Below is a small trained network, with its code and all its weights. Each question gives an input and a target symbol and asks what happens when units are switched off, that is, made to give their printed mean instead of their output.

import numpy as np


def w(rows, s, z=0):
    codes = np.array(rows[::2]) - 128.0
    scale = np.full(codes.shape[1], s)
    scale[-1] = z or s
    return codes * scale


def f(y):
    return np.maximum(y, 0)


def softmax(a):
    e = np.exp(a - a.max(-1, keepdims=True))
    return e / e.sum(-1, keepdims=True)


def log_softmax(a):
    a = a - a.max(-1, keepdims=True)
    return a - np.log(np.exp(a).sum(-1, keepdims=True))


def net(x, mask):
    ids = ['ΔΘΣαβγζηλμξπτφψω'.index(c) for c in x.split()]
    T = len(ids)
    res = E[ids] + P[:T]
    q, k, v = (res @ M[0].T for M in (Q, K, V))
    z = softmax(np.where(np.tri(T) > 0, q @ k.T / 4**0.5, -1e9)) @ v
    res = res + np.where(mask[0], z, O[0][:, -1]) @ O[0][:, :-1]
    y = f(res @ A[0][:, :-1].T + A[0][:, -1])
    res = res + np.where(mask[1:17], y, B[0][:, -1]) @ B[0][:, :-1]
    return log_softmax(res[-1] @ U[:, :-1].T + U[:, -1])


Q, K, V, O, A, B = {}, {}, {}, {}, {}, {}
E = w([
[195,157,84,112,158,113,128,169],'Δ',
[159,73,171,148,95,165,104,214],'Θ',
[183,138,51,127,112,111,86,170],'Σ',
[166,119,199,179,191,186,148,199],'α',
[161,106,120,96,129,85,166,121],'β',
[185,137,167,144,132,253,166,162],'γ',
[140,105,66,150,111,71,97,142],'ζ',
[175,134,87,141,198,98,157,161],'η',
[183,174,61,146,181,162,163,121],'λ',
[171,27,177,198,142,163,124,120],'μ',
[127,117,22,184,151,93,105,162],'ξ',
[137,60,90,211,162,36,113,66],'π',
[75,133,75,233,163,80,137,68],'τ',
[141,197,21,195,149,175,183,72],'φ',
[150,111,49,111,50,129,237,55],'ψ',
[1,79,125,231,56,124,140,199],'ω',
],0.014)
P = w([
[145,97,60,51,183,146,163,192],'0',
[180,202,175,129,87,67,161,138],'1',
[129,78,62,153,159,139,112,185],'2',
[190,183,181,171,67,71,187,138],'3',
[122,38,76,160,146,165,154,164],'4',
[202,161,183,190,48,76,222,141],'5',
[127,5,84,162,141,178,182,165],'6',
[201,155,188,226,33,74,228,136],'7',
],0.013)
Q[0] = w([
[144,198,116,95,142,147,35,126],'h0',
[169,2,44,123,200,208,183,153],'h0',
[15,66,97,51,211,172,4,100],'h0',
[190,134,83,245,76,70,191,174],'h0',
],0.013)
K[0] = w([
[77,123,183,60,133,90,123,54],'h0',
[137,84,34,200,123,82,219,78],'h0',
[88,222,1,23,171,30,143,53],'h0',
[104,81,193,237,52,209,234,177],'h0',
],0.0096)
V[0] = w([
[234,21,110,78,29,92,48,108],'h0',
[53,195,43,99,5,169,148,151],'h0',
[187,129,204,91,115,242,73,196],'h0',
[215,160,69,155,130,217,122,39],'h0',
],0.011)
O[0] = w([
[131,147,70,32,10,135,84,145,90],'h0',
[76,224,87,222,124,174,134,88,105],'h0',
[207,93,146,192,61,191,98,173,1],'h0',
[194,126,132,96,170,160,7,52,138],'h0',
],0.013,0.0072)
A[0] = w([
[84,189,172,135,83,59,23,82,133],'n0',
[167,143,193,103,86,11,177,147,170],'n1',
[211,201,215,104,111,74,135,144,103],'n2',
[188,127,32,170,208,69,123,88,196],'n3',
[116,159,186,41,161,75,108,66,36],'n4',
[214,56,82,93,159,127,107,215,59],'n5',
[141,181,168,168,50,159,202,58,120],'n6',
[156,234,254,163,46,67,159,64,99],'n7',
[220,134,176,127,115,63,147,127,2],'n8',
[101,63,114,160,106,48,107,150,133],'n9',
[65,117,47,190,210,170,109,120,66],'n10',
[79,137,215,134,216,80,169,94,149],'n11',
[223,127,225,172,179,123,21,55,107],'n12',
[225,149,109,95,141,176,15,120,154],'n13',
[154,89,58,68,92,226,147,228,61],'n14',
[141,116,181,181,75,70,216,122,50],'n15',
],0.0082,0.0079)
B[0] = w([
[193,138,108,146,43,147,205,91,143],'n0',
[75,93,113,220,138,94,110,72,199],'n1',
[128,81,62,70,174,131,95,197,163],'n2',
[93,125,164,118,105,183,130,181,244],'n3',
[170,147,118,90,154,136,61,83,182],'n4',
[133,137,214,132,107,77,184,126,184],'n5',
[122,89,177,125,169,171,104,132,170],'n6',
[99,131,184,9,110,88,180,202,169],'n7',
[62,164,142,173,153,204,76,117,158],'n8',
[175,177,144,128,182,202,166,151,172],'n9',
[189,47,116,110,98,88,104,97,211],'n10',
[94,160,125,127,100,149,118,95,252],'n11',
[164,148,46,134,168,89,181,115,188],'n12',
[126,81,164,128,85,168,127,136,180],'n13',
[94,223,101,144,175,80,101,67,168],'n14',
[209,182,119,124,138,95,56,150,185],'n15',
],0.011,0.024)
U = w([
[84,82,94,82,105,119,116,192,210],'Δ',
[140,196,117,113,110,151,47,144,141],'Θ',
[125,116,110,106,41,138,112,108,175],'Σ',
[144,151,146,143,182,113,142,105,2],'α',
[158,99,106,2,135,19,117,152,57],'β',
[143,86,164,96,109,169,159,147,193],'γ',
[114,127,79,109,97,52,207,109,110],'ζ',
[43,122,148,111,209,206,72,160,112],'η',
[118,207,55,78,171,139,156,164,118],'λ',
[130,56,182,132,62,61,129,87,122],'μ',
[34,134,75,226,96,173,200,117,225],'ξ',
[145,135,63,133,151,94,87,79,36],'π',
[105,192,145,148,111,124,172,60,6],'τ',
[154,176,126,128,129,131,192,79,37],'φ',
[154,157,153,61,98,124,143,115,73],'ψ',
[70,148,158,106,130,131,201,169,158],'ω',
],0.0081,0.0076)

Each question gives the input, a string of symbols that net reads in full, and the target symbol t.
The units are the heads (4 rows each of Q, K, V and O) and the neurons (one row each of A and B). Each row of codes is followed by its name. A weight is (code - 128) times the scale printed after its matrix; where a second scale follows, it is the last column's (O, A, B and U).
mask holds one flag per unit, heads first, then neurons. A switched-off unit (its flag False) gives its mean, the last column of its rows in O or B, instead of its output. The means were averaged over made-up inputs and are rounded, as every weight is.
A unit's drop is (log p(t) with every unit on - log p(t) with that unit switched off) / (log p(t) with every unit on - log p(t) with every unit switched off).
The circuit of an input: a set's keep is (log p(t) with only the set's units on - log p(t) with every unit switched off) / (log p(t) with every unit on - log p(t) with every unit switched off). Starting from the 12 units with the biggest drops (on a tie, the unit counted first), units are removed one at a time, each time the one whose removal leaves the highest keep (on an exact tie, the one counted first), for as long as the keep stays at least 0.8.
circuit, biggest first: the units of the circuit, biggest drop first
top k neurons: the k neurons with the biggest drops, biggest first
input η Θ ω λ, target ω: circuit, biggest first : (n7, h0)
input ω η ξ, target ξ: circuit, biggest first : (h0)
input ξ ω τ ψ, target ω: circuit, biggest first : (n7, h0)
input λ Θ π γ π λ μ φ, target μ: circuit, biggest first : (h0, n5)
input λ τ μ λ λ λ, target μ: circuit, biggest first : (h0, n1)
input φ α τ φ Δ τ τ Δ, target α: top 2 neurons : (n8, n5)
input ψ τ ξ, target Σ: top 2 neurons : (n10, n0)
input λ μ η λ ξ, target Δ: top 3 neurons : (n1, n14, n11)
input ξ Θ ψ β, target Θ: circuit, biggest first : (h0, n14)
input τ τ λ τ α Θ, target Θ: circuit, biggest first : (h0, n14)
input η ω τ Θ Δ τ Σ π, target Θ: circuit, biggest first : (h0, n15, n10)
input Δ τ Σ τ τ, target η: circuit, biggest first : (h0, n3)
input λ λ ψ π Δ π π ξ, target ξ: top 3 neurons : (n10, n15, n5)
input φ ζ λ γ τ λ λ, target η: top 3 neurons : (n3, n12, n5)
input η ω ψ τ λ, target Σ: top neuron : (n10)
input η Θ Δ Σ η, target ω: circuit, biggest first : (n10, h0, n5, n4)
input Δ φ τ λ Σ π τ λ, target λ: top 4 neurons : (n12, n10, n1, n5)
input τ β τ π, target π: circuit, biggest first : (h0, n1, n4, n7)
input π π φ, target π: circuit, biggest first : (h0, n10)
input τ τ α λ γ τ Σ, target η: top 2 neurons : (n3, n12)
input τ λ η μ β, target μ: top 2 neurons : (n5, n12)
input β τ ω π τ ξ, target ω: top 2 neurons : (n7, n6)
input Δ λ β ξ π, target β: top 2 neurons : (n4, n8)
input π η η, target β: circuit, biggest first : (h0)
input τ ζ α π τ ξ, target α: top 2 neurons : (n5, n15)
input τ β τ ω τ π, target ω: top 3 neurons : (n7, n6, n4)
